Rows and roughly how far along a hidden order each lies, from 0 to 30
(in the rows, 100 means zero)
[102,100,149,96,95,93,102,95,98,98,93,101,85,86,115,57,64,119,128,137,85,113,109,96,94,106,99,81,99,89,101,100,94,54,100,97,39,81,42,100,99,102,122,116,107,135,99,109,92,118,122,95,102,90,98,106,103]
6
[96,103,98,117,91,81,99,98,101,105,87,104,92,100,109,68,85,121,128,106,111,102,109,90,92,124,97,75,99,107,96,108,101,38,92,104,78,71,72,96,112,114,135,100,79,119,103,98,83,90,110,109,99,115,94,108,102]
10
[88,102,65,117,86,81,102,101,106,111,95,98,94,116,108,95,93,90,96,104,119,102,105,101,93,123,99,113,101,114,92,117,97,77,102,110,73,91,128,93,113,106,119,97,64,113,105,102,87,83,83,105,97,118,88,111,96]
7
[82,108,88,91,91,74,98,99,97,106,95,103,81,97,117,28,43,114,148,146,101,106,111,99,106,127,98,65,99,102,94,93,99,39,103,102,21,111,75,106,99,120,136,109,96,141,99,109,101,115,118,102,87,131,97,104,85]
3
[110,94,79,121,96,124,102,101,108,103,104,94,118,119,73,190,165,64,32,62,118,87,86,102,100,81,101,117,98,115,99,118,104,189,107,104,197,104,167,84,110,84,53,78,76,51,107,84,97,71,60,95,109,83,93,103,105]
16
[108,90,126,109,98,143,104,99,108,104,102,90,105,115,75,200,143,50,43,75,102,100,88,106,112,67,100,112,97,105,104,122,101,189,127,97,154,109,171,79,104,72,29,83,86,86,104,91,99,97,60,75,114,47,90,102,89]
4
[123,100,116,100,103,104,96,94,94,100,105,104,110,100,94,108,114,106,96,76,102,82,84,103,107,72,102,133,99,98,99,85,100,114,107,102,151,82,103,100,113,100,69,91,93,91,97,97,103,115,97,93,98,90,101,102,101]
23
[95,108,73,99,94,63,98,98,95,105,100,106,98,102,114,37,74,120,134,108,112,96,105,105,94,128,100,58,103,104,91,95,98,37,90,110,62,104,88,111,106,117,139,178,86,114,99,106,101,97,98,115,87,139,100,104,96]
16
[94,103,65,102,98,118,92,100,102,108,92,102,101,109,87,115,111,83,85,86,112,87,91,93,121,87,96,133,94,118,101,93,111,131,102,101,121,80,131,90,114,112,68,82,89,101,101,88,106,108,96,89,102,117,95,99,94]
8
[98,95,137,99,93,137,101,96,105,105,93,94,85,101,80,141,97,71,88,116,94,108,96,98,113,81,97,117,94,107,102,110,97,119,123,96,83,93,119,83,104,94,71,93,86,130,101,96,98,122,83,71,110,63,90,106,83]
0
[121,100,119,123,91,70,102,92,98,101,96,107,107,101,122,64,103,129,119,58,114,95,98,98,78,112,102,72,104,98,92,105,96,37,88,113,109,55,58,97,119,96,134,98,68,92,102,101,77,84,103,116,93,105,95,114,115]
26
[95,100,105,125,90,63,110,99,105,101,93,99,102,103,129,64,94,115,116,110,113,113,116,98,67,130,101,37,104,98,93,124,92,61,86,107,67,85,73,102,104,96,164,110,80,101,106,107,68,62,103,125,99,120,95,114,115]
14
[97,103,136,89,87,74,99,91,93,107,103,101,83,94,114,68,56,102,141,141,99,106,103,111,103,116,100,60,100,96,89,95,89,45,118,110,29,114,82,101,104,109,103,116,80,142,97,117,102,132,96,89,89,92,95,106,72]
6
[101,107,111,106,89,41,101,91,94,105,102,109,99,100,131,21,75,135,152,113,116,96,109,109,77,131,103,40,108,94,87,94,87,18,96,116,51,92,62,114,111,110,152,113,72,115,99,115,91,99,107,122,81,127,101,112,100]
24
[98,104,101,108,93,83,100,95,100,104,91,104,95,101,119,59,84,120,121,111,109,100,105,96,86,117,98,69,101,104,94,101,100,48,97,103,76,77,71,100,110,109,130,105,83,111,101,102,89,98,107,109,95,110,97,108,99]
13
[97,102,99,96,98,116,95,99,100,105,96,100,92,103,93,109,89,92,94,112,102,94,96,98,117,92,97,128,96,111,100,97,105,123,114,98,101,100,114,94,104,108,59,92,95,114,100,96,108,117,94,81,101,96,96,100,85]
5
[112,100,87,108,104,100,98,102,99,102,105,102,114,108,91,133,129,106,76,60,109,86,88,103,104,91,101,122,100,106,100,91,97,128,102,104,168,98,130,101,108,96,64,89,89,70,100,93,105,95,85,101,100,90,100,99,100]
20
[132,100,161,113,94,55,104,87,91,97,99,111,108,90,135,19,85,156,153,96,105,102,105,100,58,112,104,53,105,83,91,93,87,0,87,115,95,52,11,106,119,102,144,117,78,100,99,111,75,100,121,121,89,93,100,115,119]
30
[101,101,127,98,93,79,102,94,96,100,101,103,98,96,115,56,78,117,127,120,97,104,105,105,94,110,101,79,102,92,93,100,94,58,101,101,61,93,70,104,102,97,105,112,90,120,98,111,90,113,106,104,93,92,98,108,97]
13
[93,105,91,113,88,70,101,97,103,105,86,105,88,97,124,28,71,127,132,119,112,107,114,91,85,132,97,46,101,106,94,110,98,12,87,105,46,70,54,97,110,116,166,111,80,130,103,104,81,83,121,118,96,133,93,111,104]
10
